Here is a tiny trained network, its code and every weight. The questions are about switching its units off for an input and a target symbol, where a switched-off unit gives its printed mean instead of its output.

import numpy as np


def w(rows, s, z=0):
    codes = np.array(rows[::2]) - 128.0
    scale = np.full(codes.shape[1], s)
    scale[-1] = z or s
    return codes * scale


def f(y):
    return y / 2 * (1 + np.tanh(0.7978845608 * (y + 0.044715 * y**3)))


def softmax(a):
    e = np.exp(a - a.max(-1, keepdims=True))
    return e / e.sum(-1, keepdims=True)


def log_softmax(a):
    a = a - a.max(-1, keepdims=True)
    return a - np.log(np.exp(a).sum(-1, keepdims=True))


def net(x, mask):
    ids = ['ΓΘΦΩαζλμξπτψ'.index(c) for c in x.split()]
    T = len(ids)
    res = E[ids] + P[:T]
    u = 0
    for l in range(3):
        r = res
        for j in range(2):
            rows = slice(2 * j, 2 * j + 2)
            q, k, v = (r @ M[l][rows].T for M in (Q, K, V))
            z = softmax(np.where(np.tri(T) > 0, q @ k.T / 2**0.5, -1e9)) @ v
            o = O[l][rows]
            res = res + np.where(mask[u + j], z, o[:, -1]) @ o[:, :-1]
        u += 2
        y = f(res @ A[l][:, :-1].T + A[l][:, -1])
        res = res + np.where(mask[u : u + 4], y, B[l][:, -1]) @ B[l][:, :-1]
        u += 4
    return log_softmax(res[-1] @ U[:, :-1].T + U[:, -1])


Q, K, V, O, A, B = {}, {}, {}, {}, {}, {}
E = w([
[145,153,83,136],'Γ',
[80,129,167,149],'Θ',
[96,109,109,82],'Φ',
[84,160,149,83],'Ω',
[164,165,107,149],'α',
[159,161,50,174],'ζ',
[103,168,89,171],'λ',
[177,55,57,81],'μ',
[195,2,35,128],'ξ',
[185,158,62,142],'π',
[92,54,172,68],'τ',
[42,134,157,187],'ψ',
],0.0075)
P = w([
[244,236,189,86],'0',
[122,18,65,141],'1',
[170,158,167,101],'2',
[35,55,8,227],'3',
[138,64,129,23],'4',
[193,154,213,122],'5',
[31,47,16,254],'6',
[139,72,156,48],'7',
[195,163,222,127],'8',
[12,48,15,241],'9',
[129,74,154,43],'10',
[186,171,220,119],'11',
[6,37,32,248],'12',
[124,75,166,56],'13',
],0.0044)
Q[0] = w([
[2,119,48,142],'L0H0',
[70,62,63,207],'L0H0',
[27,124,93,95],'L0H1',
[196,125,180,197],'L0H1',
],0.0049)
K[0] = w([
[72,5,57,222],'L0H0',
[57,74,3,195],'L0H0',
[187,70,39,247],'L0H1',
[119,238,147,49],'L0H1',
],0.0044)
V[0] = w([
[190,129,239,88],'L0H0',
[253,184,220,49],'L0H0',
[146,50,85,151],'L0H1',
[218,187,221,4],'L0H1',
],0.0043)
O[0] = w([
[164,137,208,70,19],'L0H0',
[244,191,202,75,2],'L0H0',
[160,59,43,97,227],'L0H1',
[253,160,206,107,61],'L0H1',
],0.0057,0.0006)
A[0] = w([
[228,157,118,81,196],'L0N0',
[106,51,71,124,237],'L0N1',
[153,175,55,247,254],'L0N2',
[167,236,230,254,191],'L0N3',
],0.0049,0.0039)
B[0] = w([
[236,174,71,65,171],'L0N0',
[109,35,52,108,255],'L0N1',
[96,138,3,198,233],'L0N2',
[5,242,130,169,151],'L0N3',
],0.0052,0.0038)
Q[1] = w([
[195,116,18,95],'L1H0',
[240,43,154,94],'L1H0',
[254,146,141,135],'L1H1',
[10,38,5,81],'L1H1',
],0.0048)
K[1] = w([
[57,28,37,177],'L1H0',
[240,31,84,65],'L1H0',
[72,9,46,182],'L1H1',
[255,142,189,13],'L1H1',
],0.0053)
V[1] = w([
[161,125,75,135],'L1H0',
[130,44,2,113],'L1H0',
[210,57,110,48],'L1H1',
[129,63,204,68],'L1H1',
],0.0061)
O[1] = w([
[156,152,39,145,170],'L1H0',
[218,15,31,153,254],'L1H0',
[213,17,111,167,170],'L1H1',
[102,2,231,153,105],'L1H1',
],0.0049,0.0054)
A[1] = w([
[88,200,200,177,215],'L1N0',
[141,123,186,2,252],'L1N1',
[47,221,191,242,223],'L1N2',
[181,231,210,16,186],'L1N3',
],0.0054,0.0042)
B[1] = w([
[71,174,137,2,182],'L1N0',
[195,98,229,192,254],'L1N1',
[38,143,41,30,229],'L1N2',
[140,201,204,64,236],'L1N3',
],0.0068,0.0017)
Q[2] = w([
[18,159,102,93],'L2H0',
[254,187,167,83],'L2H0',
[188,166,164,42],'L2H1',
[77,121,152,150],'L2H1',
],0.0049)
K[2] = w([
[59,229,79,62],'L2H0',
[195,3,72,224],'L2H0',
[60,61,34,164],'L2H1',
[75,164,162,108],'L2H1',
],0.0045)
V[2] = w([
[38,106,151,109],'L2H0',
[58,239,63,55],'L2H0',
[207,218,238,73],'L2H1',
[222,72,2,225],'L2H1',
],0.0058)
O[2] = w([
[35,38,195,149,128],'L2H0',
[15,126,64,77,254],'L2H0',
[176,134,81,250,237],'L2H1',
[197,157,107,2,30],'L2H1',
],0.0057,0.0096)
A[2] = w([
[230,7,137,79,219],'L2N0',
[91,49,106,222,5],'L2N1',
[82,28,219,15,253],'L2N2',
[58,25,48,253,40],'L2N3',
],0.0044,0.0037)
B[2] = w([
[72,3,212,155,182],'L2N0',
[136,175,228,39,192],'L2N1',
[54,45,235,234,153],'L2N2',
[181,215,233,20,253],'L2N3',
],0.0047,0.016)
U = w([
[129,189,15,176,147],'Γ',
[112,198,248,24,62],'Θ',
[187,219,136,109,143],'Φ',
[106,114,253,172,105],'Ω',
[102,168,67,148,155],'α',
[150,182,48,96,140],'ζ',
[53,119,58,98,46],'λ',
[178,56,74,216,122],'μ',
[162,59,91,108,94],'ξ',
[177,180,49,125,253],'π',
[161,68,207,219,146],'τ',
[52,85,144,64,122],'ψ',
],0.0052,0.0035)

Each question gives the input, a string of symbols that net reads in full, and the target symbol t.
The units are the heads (2 rows each of Q, K, V and O) and the neurons (one row each of A and B). Each row of codes is followed by its name. A weight is (code - 128) times the scale printed after its matrix; where a second scale follows, it is the last column's (O, A, B and U).
mask holds one flag per unit, layer by layer, with each layer's heads first. A switched-off unit (its flag False) gives its mean, the last column of its rows in O or B, instead of its output. The means were averaged over made-up inputs and are rounded, as every weight is.
A unit's drop is (log p(t) with every unit on - log p(t) with that unit switched off) / (log p(t) with every unit on - log p(t) with every unit switched off).
most important unit: the unit with the biggest drop
k most important neurons: the k neurons with the biggest drops, biggest first
k most important neurons of layer l: the k neurons of layer l with the biggest drops, biggest first
heads that matter: for each layer, one digit per head in row order, 1 if its drop is at least 0.15 and else 0, layers parted by /
input μ Ω Γ Γ, target μ: 2 most important neurons of layer 0 : (L0N0 L0N2)
input ψ μ Γ Θ Θ ξ Γ Ω Γ Ω, target ψ: 4 most important neurons : (L1N2 L0N3 L1N0 L2N3)
input π Γ Ω, target Θ: most important unit : L2H1
input τ Ω Θ Φ, target τ: 4 most important neurons : (L1N3 L0N2 L1N1 L0N0)
input Ω Γ Γ Ω ζ Ω, target Θ: heads that matter : 11 / 10 / 01
input ψ ξ ψ Ω ψ μ ξ, target ψ: 4 most important neurons : (L1N2 L2N3 L0N3 L2N1)
input ψ Φ Ω Θ Ω μ ξ α Ω Ω τ τ ζ, target ψ: heads that matter : 01 / 11 / 10
input ψ Ω Φ π α ζ ψ, target ψ: heads that matter : 00 / 10 / 10
input α τ λ Θ τ Ω π ζ Θ, target ψ: 3 most important neurons : (L0N3 L1N2 L1N0)
input Ω ζ ψ τ, target Ω: 2 most important neurons : (L2N3 L1N3)
input Ω ψ ζ Γ Θ Γ ζ Γ Γ α, target Ω: 3 most important neurons : (L2N3 L1N3 L2N1)
input ψ Γ ξ Ω Φ Θ Θ ξ λ Θ μ α α, target ψ: 2 most important neurons of layer 1 : (L1N2 L1N0)
input λ Θ Γ Ω Θ λ Ω ψ, target ψ: heads that matter : 01 / 11 / 11
input τ Ω Φ Θ μ α α Θ Θ μ μ τ Γ, target τ: heads that matter : 11 / 11 / 11
input ψ Φ Ω α Θ Θ Θ ξ ψ Ω Ω ψ π, target ψ: most important unit : L2H0
input Γ ξ τ Γ ψ ξ μ μ, target ξ: heads that matter : 00 / 10 / 01
input λ ζ λ, target λ: 2 most important neurons : (L0N3 L1N2)
input τ τ Θ Ω, target τ: 2 most important neurons : (L1N3 L0N2)
input Γ Ω ξ Φ τ, target τ: 2 most important neurons : (L0N2 L1N1)
input Ω Ω Θ μ, target Ω: heads that matter : 11 / 10 / 01
input Θ ξ Ω ζ Ω ξ Γ Θ ψ α Ω ψ, target λ: 2 most important neurons : (L0N3 L1N2)
input Ω λ Θ ζ Ω μ Ω Ω λ λ, target Ω: heads that matter : 11 / 10 / 01
input μ ξ τ ξ, target μ: most important unit : L2H0
input Ω ζ ζ ξ, target Ω: 2 most important neurons : (L2N3 L2N1)
input Ω λ Θ Θ λ α Φ π ξ Γ μ Θ ψ, target Ω: 3 most important neurons : (L2N3 L1N3 L2N1)
input Ω τ π Γ, target Ω: 4 most important neurons : (L2N3 L1N3 L2N1 L0N3)
input τ π Ω Ω π λ ξ, target τ: 2 most important neurons of layer 2 : (L2N3 L2N1)
input ξ π Γ μ ζ π τ Φ, target ξ: most important unit : L2H1
input Ω π λ α ζ Φ Θ Ω μ Γ α Ω Ω, target Ω: 4 most important neurons : (L1N3 L2N3 L0N2 L1N0)
